Below are the code and all the weights of a small trained network. Each question names an input and a target symbol and asks about switching units off, where a switched-off unit gives its printed mean instead of its output.

import numpy as np


def w(rows, s, z=0):
    codes = np.array(rows[::2]) - 128.0
    scale = np.full(codes.shape[1], s)
    scale[-1] = z or s
    return codes * scale


def f(y):
    return np.maximum(y, 0)


def softmax(a):
    e = np.exp(a - a.max(-1, keepdims=True))
    return e / e.sum(-1, keepdims=True)


def log_softmax(a):
    a = a - a.max(-1, keepdims=True)
    return a - np.log(np.exp(a).sum(-1, keepdims=True))


def net(x, mask):
    ids = ['γδεζηθπστ'.index(c) for c in x.split()]
    T = len(ids)
    res = E[ids] + P[:T]
    u = 0
    for l in range(3):
        q, k, v = (res @ M[l].T for M in (Q, K, V))
        z = softmax(np.where(np.tri(T) > 0, q @ k.T / 2**0.5, -1e9)) @ v
        res = res + np.where(mask[u], z, O[l][:, -1]) @ O[l][:, :-1]
        u += 1
        y = f(res @ A[l][:, :-1].T + A[l][:, -1])
        res = res + np.where(mask[u : u + 12], y, B[l][:, -1]) @ B[l][:, :-1]
        u += 12
    return log_softmax(res[-1] @ U[:, :-1].T + U[:, -1])


Q, K, V, O, A, B = {}, {}, {}, {}, {}, {}
E = w([
[80,126,211,121,144,82,118,48,118,192],'γ',
[114,154,145,114,155,202,87,174,139,131],'δ',
[182,62,88,132,177,99,44,34,92,70],'ε',
[169,120,120,109,61,128,92,133,222,62],'ζ',
[182,143,157,76,135,165,147,89,99,92],'η',
[134,159,112,253,196,38,77,186,130,163],'θ',
[150,140,204,79,100,102,125,201,103,43],'π',
[86,150,234,208,134,134,69,193,178,67],'σ',
[85,25,212,74,155,71,136,163,143,194],'τ',
],0.02)
P = w([
[144,101,63,185,77,139,196,66,113,101],'0',
[136,115,76,185,122,163,188,97,124,72],'1',
[70,170,109,160,141,150,129,112,71,88],'2',
[67,191,145,118,124,123,183,125,115,139],'3',
[109,151,132,116,158,150,123,111,146,125],'4',
[121,195,152,78,151,110,186,159,146,137],'5',
[137,190,149,53,161,93,129,158,151,158],'6',
[209,166,136,61,236,140,153,172,151,121],'7',
[194,155,123,96,177,91,60,77,254,204],'8',
],0.0089)
Q[0] = w([
[103,253,200,139,189,14,170,180,217,74],'0.h0',
[220,165,125,95,140,77,92,31,101,124],'0.h0',
],0.0044)
K[0] = w([
[152,119,218,185,159,118,95,254,152,158],'0.h0',
[239,146,66,182,125,128,152,158,37,140],'0.h0',
],0.0077)
V[0] = w([
[109,76,98,45,121,132,106,71,111,2],'0.h0',
[88,73,22,129,130,116,145,111,106,127],'0.h0',
],0.0073)
O[0] = w([
[24,255,230,111,4,19,226,244,160,204,55],'0.h0',
[126,69,110,48,103,106,174,36,90,162,3],'0.h0',
],0.0079,0.0064)
A[0] = w([
[105,82,80,197,155,136,93,111,110,85,197],'0.n0',
[119,142,124,124,131,167,102,38,175,80,135],'0.n1',
[110,234,126,127,139,135,99,97,172,94,68],'0.n2',
[99,86,88,144,228,111,178,190,126,207,186],'0.n3',
[160,139,140,156,83,169,90,99,197,139,127],'0.n4',
[118,125,148,10,126,182,110,120,125,125,252],'0.n5',
[27,82,74,172,97,190,173,95,103,119,46],'0.n6',
[144,72,219,138,179,113,142,152,155,49,74],'0.n7',
[160,183,136,59,140,120,201,170,105,131,91],'0.n8',
[156,149,254,77,143,66,108,94,178,157,229],'0.n9',
[120,212,126,173,125,188,62,161,66,104,32],'0.n10',
[128,115,164,140,216,143,167,122,82,155,174],'0.n11',
],0.0067,0.0024)
B[0] = w([
[177,126,88,117,64,155,75,149,80,132,206],'0.n0',
[184,126,111,169,138,120,120,163,151,123,187],'0.n1',
[114,116,177,111,137,119,155,133,186,56,185],'0.n2',
[57,164,133,99,164,80,77,172,158,100,170],'0.n3',
[159,70,136,114,213,74,161,186,80,146,174],'0.n4',
[189,187,79,126,204,66,159,129,180,207,167],'0.n5',
[127,81,181,175,132,254,73,150,130,139,134],'0.n6',
[111,109,124,75,139,67,76,67,142,157,218],'0.n7',
[80,107,72,5,143,171,88,124,118,62,144],'0.n8',
[109,160,160,91,216,76,137,143,131,46,244],'0.n9',
[149,96,140,54,147,122,171,114,172,217,196],'0.n10',
[176,133,83,200,207,100,67,71,168,74,194],'0.n11',
],0.0066,0.011)
Q[1] = w([
[119,27,11,172,79,148,191,77,80,232],'1.h0',
[98,2,107,123,21,219,116,94,131,182],'1.h0',
],0.0059)
K[1] = w([
[97,67,101,160,47,252,180,118,48,65],'1.h0',
[91,75,210,239,110,79,244,119,18,237],'1.h0',
],0.003)
V[1] = w([
[115,253,90,93,156,187,132,38,107,83],'1.h0',
[192,171,151,203,52,121,129,65,201,108],'1.h0',
],0.0055)
O[1] = w([
[141,106,142,205,124,98,221,168,164,163,18],'1.h0',
[137,171,157,147,137,35,128,106,247,136,2],'1.h0',
],0.015,0.0044)
A[1] = w([
[117,81,145,185,161,136,188,93,149,147,109],'1.n0',
[114,78,45,42,178,80,129,142,121,157,250],'1.n1',
[73,85,173,113,151,146,113,170,143,125,66],'1.n2',
[255,103,115,117,104,95,149,107,114,72,123],'1.n3',
[126,92,97,88,180,104,220,132,118,124,185],'1.n4',
[138,81,175,119,91,55,130,136,69,102,174],'1.n5',
[126,118,169,146,148,68,130,165,154,110,92],'1.n6',
[96,150,116,214,162,137,108,112,116,125,145],'1.n7',
[99,214,125,88,158,153,146,87,140,153,129],'1.n8',
[59,74,125,183,105,104,157,137,114,153,87],'1.n9',
[152,191,117,26,200,69,148,58,130,125,150],'1.n10',
[109,72,123,198,122,173,114,130,161,100,200],'1.n11',
],0.0078,0.0023)
B[1] = w([
[152,67,147,148,235,192,119,72,85,189,144],'1.n0',
[126,118,144,240,58,126,97,198,115,111,216],'1.n1',
[168,110,158,117,20,34,149,92,121,96,181],'1.n2',
[119,193,136,174,89,70,169,182,80,91,164],'1.n3',
[148,156,154,96,121,97,132,64,142,167,158],'1.n4',
[142,198,127,156,65,125,70,96,127,180,152],'1.n5',
[161,80,135,89,127,141,149,191,152,192,168],'1.n6',
[93,177,148,211,130,91,111,227,75,119,163],'1.n7',
[112,111,62,108,130,175,189,188,184,103,156],'1.n8',
[151,254,113,102,91,117,138,74,198,157,131],'1.n9',
[127,93,173,180,82,119,160,90,228,136,250],'1.n10',
[161,204,76,148,169,103,92,117,163,147,149],'1.n11',
],0.0068,0.018)
Q[2] = w([
[193,189,183,187,164,44,127,176,190,167],'2.h0',
[79,118,201,98,144,165,71,147,174,2],'2.h0',
],0.0066)
K[2] = w([
[167,80,244,103,168,231,132,253,195,151],'2.h0',
[125,94,186,178,151,42,69,253,87,163],'2.h0',
],0.006)
V[2] = w([
[92,86,195,150,127,53,133,75,92,64],'2.h0',
[137,19,98,198,113,81,253,153,135,143],'2.h0',
],0.0053)
O[2] = w([
[121,113,124,47,160,130,86,104,93,68,253],'2.h0',
[5,123,135,129,151,96,163,93,146,202,18],'2.h0',
],0.016,0.0071)
A[2] = w([
[103,112,151,220,107,139,202,160,134,106,93],'2.n0',
[140,199,152,93,88,44,177,187,95,111,192],'2.n1',
[135,147,68,160,78,148,133,226,151,202,113],'2.n2',
[15,184,83,115,86,116,158,108,130,174,96],'2.n3',
[56,174,116,23,186,130,100,102,50,56,105],'2.n4',
[203,163,96,116,110,208,120,128,142,82,165],'2.n5',
[197,101,15,129,179,80,128,79,129,101,60],'2.n6',
[115,189,148,117,125,145,74,112,24,54,44],'2.n7',
[173,254,153,106,119,82,122,129,188,144,133],'2.n8',
[111,120,220,153,133,107,62,174,97,87,113],'2.n9',
[62,165,120,227,197,147,64,130,97,208,142],'2.n10',
[79,68,140,133,126,66,42,223,114,227,3],'2.n11',
],0.0064,0.0031)
B[2] = w([
[119,84,136,168,112,219,130,116,140,205,147],'2.n0',
[75,153,169,144,151,169,134,173,67,119,158],'2.n1',
[84,75,164,157,98,101,129,131,101,184,146],'2.n2',
[176,181,107,104,49,140,106,88,192,86,144],'2.n3',
[106,70,162,118,45,149,146,139,156,163,198],'2.n4',
[105,132,178,113,126,90,111,3,145,134,226],'2.n5',
[54,70,73,97,171,135,137,143,105,149,183],'2.n6',
[148,104,114,132,70,109,162,199,168,104,231],'2.n7',
[126,197,85,160,169,108,176,134,101,132,184],'2.n8',
[95,191,55,64,178,204,204,87,103,149,254],'2.n9',
[147,54,113,180,149,105,161,104,72,135,172],'2.n10',
[206,128,87,96,107,223,121,89,131,68,158],'2.n11',
],0.0071,0.021)
U = w([
[152,87,149,85,186,59,126,112,77,170,108],'γ',
[187,110,159,179,127,188,104,161,138,158,168],'δ',
[175,151,83,86,118,79,129,124,106,195,194],'ε',
[110,102,92,156,135,73,85,210,242,112,147],'ζ',
[226,127,19,46,152,123,253,140,141,211,87],'η',
[174,103,46,121,131,93,163,145,136,133,5],'θ',
[145,165,179,103,194,115,109,208,44,153,217],'π',
[187,193,120,154,157,178,86,110,115,92,143],'σ',
[108,55,104,151,103,156,109,136,170,81,60],'τ',
],0.0051,0.0028)

Each question gives the input, a string of symbols that net reads in full, and the target symbol t.
The units are the heads (2 rows each of Q, K, V and O) and the neurons (one row each of A and B). Each row of codes is followed by its name. A weight is (code - 128) times the scale printed after its matrix; where a second scale follows, it is the last column's (O, A, B and U).
mask holds one flag per unit, layer by layer, with each layer's heads first. A switched-off unit (its flag False) gives its mean, the last column of its rows in O or B, instead of its output. The means were averaged over made-up inputs and are rounded, as every weight is.
A unit's drop is (log p(t) with every unit on - log p(t) with that unit switched off) / (log p(t) with every unit on - log p(t) with every unit switched off).
The circuit of an input: a set's keep is (log p(t) with only the set's units on - log p(t) with every unit switched off) / (log p(t) with every unit on - log p(t) with every unit switched off). Starting from the 12 units with the biggest drops (on a tie, the unit counted first), units are removed one at a time, each time the one whose removal leaves the highest keep (on an exact tie, the one counted first), for as long as the keep stays at least 0.8.
units of the circuit, in order: the units of the circuit, biggest drop first
unit that matters most: the unit with the biggest drop
k most important neurons: the k neurons with the biggest drops, biggest first
top k neurons in layer l: the k neurons of layer l with the biggest drops, biggest first
input σ δ σ ζ γ γ, target ζ: units of the circuit, in order => [1.h0; 1.n10]
input γ γ γ δ γ γ τ σ γ, target τ: top 2 neurons in layer 1 => [1.n1; 1.n2]
input θ τ σ γ ζ ε σ π, target σ: units of the circuit, in order => [0.h0; 2.h0; 1.n10]
input γ θ ε γ, target γ: units of the circuit, in order => [1.h0; 2.h0; 2.n7]
input γ ε γ, target ε: units of the circuit, in order => [0.h0; 2.h0; 1.h0; 2.n3]
input π τ ε π γ γ, target π: units of the circuit, in order => [0.h0; 2.n1]
input η γ γ τ σ, target τ: 3 most important neurons => [0.n3; 2.n4; 1.n1]
input π σ γ δ δ γ δ τ θ, target δ: 2 most important neurons => [1.n1; 2.n2]
input γ δ τ γ σ η, target σ: top 3 neurons in layer 0 => [0.n5; 0.n7; 0.n10]
input ζ π δ, target π: unit that matters most => 0.h0
input θ π δ δ δ γ π σ σ, target σ: units of the circuit, in order => [0.h0; 2.n9; 2.n4]
input γ γ ζ ζ ε, target ζ: units of the circuit, in order => [1.h0; 0.h0; 1.n10]
input γ γ π δ σ γ γ ζ δ, target ζ: units of the circuit, in order => [2.n9; 1.h0]
input τ σ γ γ δ, target δ: units of the circuit, in order => [2.h0; 1.h0; 2.n9; 0.n9]
input γ γ θ γ γ γ γ, target γ: units of the circuit, in order => [1.h0; 2.h0; 0.h0]
input ζ σ γ ζ, target σ: 2 most important neurons => [0.n7; 2.n7]
input γ γ ζ δ σ τ σ δ, target τ: 2 most important neurons => [0.n9; 0.n7]
input γ γ θ δ σ θ, target σ: top neuron in layer 0 => [0.n7]
input σ ζ γ θ δ, target δ: 2 most important neurons => [2.n9; 0.n5]
input γ γ τ σ σ η, target σ: 2 most important neurons => [0.n5; 1.n10]
input τ σ τ ζ, target τ: top 2 neurons in layer 2 => [2.n4; 2.n7]
input γ γ η θ δ ζ, target δ: unit that matters most => 2.h0
input γ τ γ γ, target τ: 3 most important neurons => [0.n3; 0.n7; 2.n4]
input σ γ π τ γ θ θ, target θ: top 2 neurons in layer 2 => [2.n6; 2.n7]
input ζ ε σ δ ζ π τ τ, target τ: 4 most important neurons => [0.n3; 2.n4; 1.n1; 1.n2]
input τ σ π, target τ: 3 most important neurons => [1.n1; 0.n11; 0.n3]
input π ζ ζ ζ, target ζ: units of the circuit, in order => [1.h0]
input σ σ τ γ ε, target τ: 4 most important neurons => [0.n3; 0.n7; 0.n11; 2.n4]
